In the rows, 128 means zero.
Each row is followed by its class. Each block has new classes.
[118 142 131 140  92 134 131 142 126 105 106 119  67 153 120 106 130 135
 115 117 123 112 118 129 138 142 136 139 125 152 106 133 134 146 101 126
 108 114 152 107  79 144 125 126 119 169 114 134 148 119 141 127 139 146
  90 143 112 136 134 108 142 130 120 102 119 121 109 104 145] -> Y
[136 143 107 162  97 101  89 114 131 145 146 109 124 143 158 116 128 121
 133 125 145 106 116 137 111 132 131 132 100 112  96 116 118 135 124 136
 104 120 138 144 180 140 190 139 114 128  93 157 124 126 122 125 121 127
  92 142 107 141 172 129 159 126 134 131 108 116 135 114 163] -> X
[154 107 123 182 117 129 147  90 115 173  94 101 118 164 154 119 129  95
 133 113 107 131 137 135 113 146 144 143  59 126 106 143 112 114 110 152
 176 120 129  84  93 156  60 151 120 130  68 147 146 120 160 126 141 122
 106  88  62 168 176 143 169 134 171 125 143 135 131  80 156] -> X
[129 134 126 123 141 146 185 125 132 176 138 151 145 142 143 112 154 122
 120 130 136 132 130 127 138 126 129 114 141 134 185 116 105 139 145 136
 182 138 115 131 122 133  64 163  86 121 122 119 116 123 108 133 145 124
 128 120 144 123 145 157 114 118 155 143 133 134 144 127 108] -> M
[139 155 128 126 122 131 106 121 132  96 112 135 162 111 101 127 127 137
 132 114 128 115 100 123 124 142 105 132 121 164 158 125 108 132 123 123
 130 118 127 112 120 133  92 132 149 136 132 117 149 134 132 127 144 129
 173 150 132 125  79 138 141  96 107 135 147 123 109 137 112] -> X
[ 86 123 137 178 133 142 159 147 140  99 120 123 129 131 110 118 109 130
 146 153  95 114 136 119 128 135 115 144 103 138 102 130 135 142 101 110
  96 115 135 101 110 115 122 117 146 152 113 143 144 127 160 128 124 137
 113 105 101 145 135 114 149 152 118 105 138 120 125 108 143] -> Y
[130 100 122 126 134 159 146 114 131 162 110 131  88 154 164 120 153  95
 101 135 122 163 140 109 119 126 166 114 151  76 137 127 141 121 144 132
 188 147 127 110 124 120 129 125  99 134 136 142 114 109 139 131 136 122
  93  96 127 115 129 124 118 132 172 131 141 138 163 109 123] -> X
[117 167 133 144 119  89 147 104 145 127 147 144 127 114  93 105 145 157
 134 107 185 119 133 124 130 136 124 142  88 162 188 131 114 132 133 140
 119 117 121 123 152 142  23 179 128 155 100 125 162 120 117 124 136 144
 159 166 101 160 119 162 165 131 143 131 138 136 104 129 132] -> X
[108 133 150 118 118 135 150 128 125 101 118 125 128 127 118 139 119 127
 146 122 122 115 133 129 139 139 136 138 125 169 128 141 131 128 122 124
 148 115 135 114  82 120  96 118 159 142 117 111 145 134 129 132 133 125
 153 133 115 117 109 135 110 124 114 122 132 132 113 135 111] -> Y
[124 121 119 112 151 142 132 132 121 176 148 148 163 115 127 118 124 130
 132 132 116 124 144 134 131 129 111 130 159 109 118 122 138 138 163 130
 125 139 116 155 124 119 152 105 116 107 132 125 106 142 109 140 141 122
 124 117 153 117 142 119 109 130 113 138 126 123 151 147 123] -> Z
[159 122 135 166  88 113  84 125 120  83  99 102 103 147 147 139 120 126
 121 127 131 101 114 143 115 148 142 115 104 141  85 111 143 130  84 124
 101 109 140 134  96 141 182 125 155 117 103 144 145 132 155 130 138 108
 109 156 141 127 142 132 130 127 122 118 117 111 115 120 150] -> U
[115 101  98 173 152 144 132 122 133 185 154 143 206 111  95 116 103 136
 164 128  67 129 130 125 114  88  81 136 101 105  82 128 134 117 131 141
  80 129 141 129 169 121 177 111 128 117 133 165 116  97 132 120 108 133
 117  77 120 142 146 117 152 129 120 115 136 120 143 124 159] -> B
[159 106 142 127  97 122 105 131 139 122 103 107 129 142 146 138 126 137
 127 131 124  88 101 128 139 131 132 121 129 143  84 133 132 135 119 130
 117 115 126 137 106 138 191 100 140 100 104 118 121 140 123 126 135 102
 112 132 143 113 144 138 126 110 107 127 118 110  89 132 132] -> U
[152 111 118 102 129 137 116 119 125 168 110 119 133 151 157 128 139 115
 127 125 116 129 123 135 122 131 139 120 109 106 121 119 112 113 130 128
 200 127 123 116 128 137 130 136 113 101 115 143 119 127 143 133 147 108
 115  93 110 124 153 140 139 119 138 131 109 140 141 119 128] -> U
[163 121 133 161 107  99  90 110 131 131 121 108 140 125 169 138 125 133
 126 126 158 104 122 160 127 135 143 111 109 129 109 127 143 122 120 134
 116 115 130 135 162 135 159 138 135 111  94 161 113 119 155 115 129 118
 139 125 101 132 162 142 152 130 138 128 133 115 122 124 152] -> X
[109 150 159 118 135 143 145 149 129 106 101 102 111 133 116 128  93 141
 148 135  84 103 115 126 139 135 134 152 122 154  66 126 140 146  99 122
  71  94 148  88  45 126 140  82 151 154 116 111 145 121 123 106 116 116
 141 122 117 134 112 103 111 130  91  97  94 120 112 114 128] -> B
[122  67 128 122 151 142 134 126 117 166 138 115 205 128 132 153  93 141
 160 135  90 121 137 119 131 118  98 144 128 127  91 122 145 146 122 127
 104 123 128 134 109 122 160  82 156  74 107 120  97 130 120 111 113 106
 148  97 126 112 130 139  97 127 122 110 129 112 152 142 112] -> B
[142 119 126 136 135 136 112 125 124 152  91 116 133 145 145 144 140 130
 130 130 122 125 107 133 107 125 132 135 127 112 115 125 134 131 115 134
 136 120 126 126 104 140 158 116 115  97 123 128 122 165 129 134 130 106
 112 127 125 123 137 135 122 118 117 134 114 136 132 118 137] -> U
[102 124 144 110 137 149 155 141 122 115 106  88  92 164 113 119 101 145
 131 127 109 118 112 120 146 141 125 145 124 158  99 128 127 162  95 118
  92 115 146 110  47 150 128  95 118 160 144  96 202 125 117 125 119 128
 129 139 137 145 120  99 121 145 111 115 115 127  98 104 132] -> Y
[162 116 148 125  83  86  89 113 128  88 128  99 125 130 164 188 111 116
 116 117 155 119 148 160 124 128 159 117  94  97 142 136 155  92 147 133
 111 127 127 137 191 106 159 137 175 101 125 139  27 122 136 107 124 108
 136 132 111 119 128 140 123 147 137 139 121 125 140 140 132] -> U
[133 131 120 169 104 109  89 108 120 140 126 114 122 147 148 103 125 141
 111 129 149 119 129 131 102 139 137 138 107 125  86 125 143 146 118 144
  96 105 169 132 146 146 179 141 104 153 100 151 133 113 123 131 120 133
  65 138 105 149 180 117 165 148 133 122 119 129 116 105 167] -> U
[ 95 135 126  45 166 111 169 112 120 207 157 118 173 109 103  80  76 154
 133 137 143 128 153 105 151 122  83 148  69 117 107 123 141  87 119 130
  69 121 154 159 103 150 129 109 134 138 109  88 103  94  78 107  85 133
 134 134 128 149 107 118 111 152 118 122  88 127 126 123 148] -> B
[152 158 126 141  90 101  92 113 130  83 126 126  76 130 101 129 110 131
 144 120 148  93 113 129 110 143 104 126  97 158 102 129 145 132 111 130
  90 119 148 137 148 151 167 151 166 149 121 148 155 135 124 131 109 133
 139 163 102 143 121 114 168 116 115 123 127 114  94 127 150] -> X
[188 155 147 161  64 105  96 101  73 116  92 120 176 149 133 133 124 139
 152  96 150  99 105 153 100 139 116 125  63 169 126 149 125 118 114 132
 132 119 125 129 144 131 100 144 161  98  71 152 156 136 142 125 139 110
 159 148 108 138 122 153 159 104 147 131 149 122 105 145 146] -> U
[135  98 132 137 132 145 135 131 113 147  94 108 102 166 156 128 139 122
 107 133 125  99 109 133 129 145 150 125 135 141 128 123 127 138 122 135
 169 112 126 118  45 143 116 110  78 122 100 101 113 124 124 135 138 118
  82 108 131 114 164 139 116 114 138 138 110 131 136 109 131] -> Y
[111 152 128  97 138 144 162 135 132 143 134 125 139 123 109 115 149 141
 135 123 136 134 116 120 142 136 110 145 113 165 166 130 105 126 123 136
 150 130 131 126  82 131  48 152 126 127 118 101 147 118 133 125 132 116
 173 150 121 136 110 141 131 115 130 123 125 131 112 124 114] -> B
[170 123 139 201  98 128  85 151 129  72 110 118 146 134 162 144 141 123
 138 126 123  99 105 137 119 130 137 113 150 148  84 123 153 145 122 110
 109 119 110 129 139 114 201 101 142  85 123 159 117 153 152 131 146 102
 110 115 118 105 140 142 134 106 126 138 125 107 130 137 134] -> U
[ 99 152  97 114 149 120 140 113 141 208 176 151 181 113  80  98 113 161
 130 125 137 139 124 103 117  92  57 144  87 127 109 124 112 120 130 136
  93 125 132 158 147 152 151 142 101 146 117 139 145 133 117 129  70 158
 133 135 132 157 106 121 174 131 110 129 118 133  87 113 172] -> Z
[126 103 154 104 125 141 158 148 115 127  65  94  18 176 179 128 150 120
  94 133 150 124 135 154 137 161 199 135 143 131 152 127 125 138 120 120
 169 122 137  84  24 152  82 113  94 164 129  83 136 109 134 140 148 122
  87 122  92 125 165 119  86 148 175 124  94 150 138  88  94] -> X
[115 134  94 165 144 139 135 127 126 151 161 155 158 125  85  91 137 125
 136 116  94 139 128 111 119 109  89 119 115 117 116 127 114 126 132 110
 134 142 128 115 184 123 131 149 112 123 112 163 157 154 137 133 131 163
 118 106 127 152 124 127 178 120 124 134 139 122 130 121 149] -> J
[118 110 106  83 146 102 148 100 132 252 167 109 203 105 131 138  83 151
 131 131 114 148 153 106 132 114  82 143  72  91 110 117 141  88 132 145
  90 126 125 159 147 147 158 100 124  97  85 128  91 113  91 109  84 121
 138 107 125 142 150 120 125 162 134 139 109 131 153 172 149] -> B
[122 124 132 180 116 123 105 133 122 129 131 116 116 114 149 110 133 131
 119 136 142 117 117 130 115 127 132 116 120 132 100 112 136 148 118 137
 104 127 217 124 149 137 164 129 111 142  92 144 145 127 143 131 127 143
  73 128 108 131 154  92 154  91 131 124 119 114 124  98 161] -> U
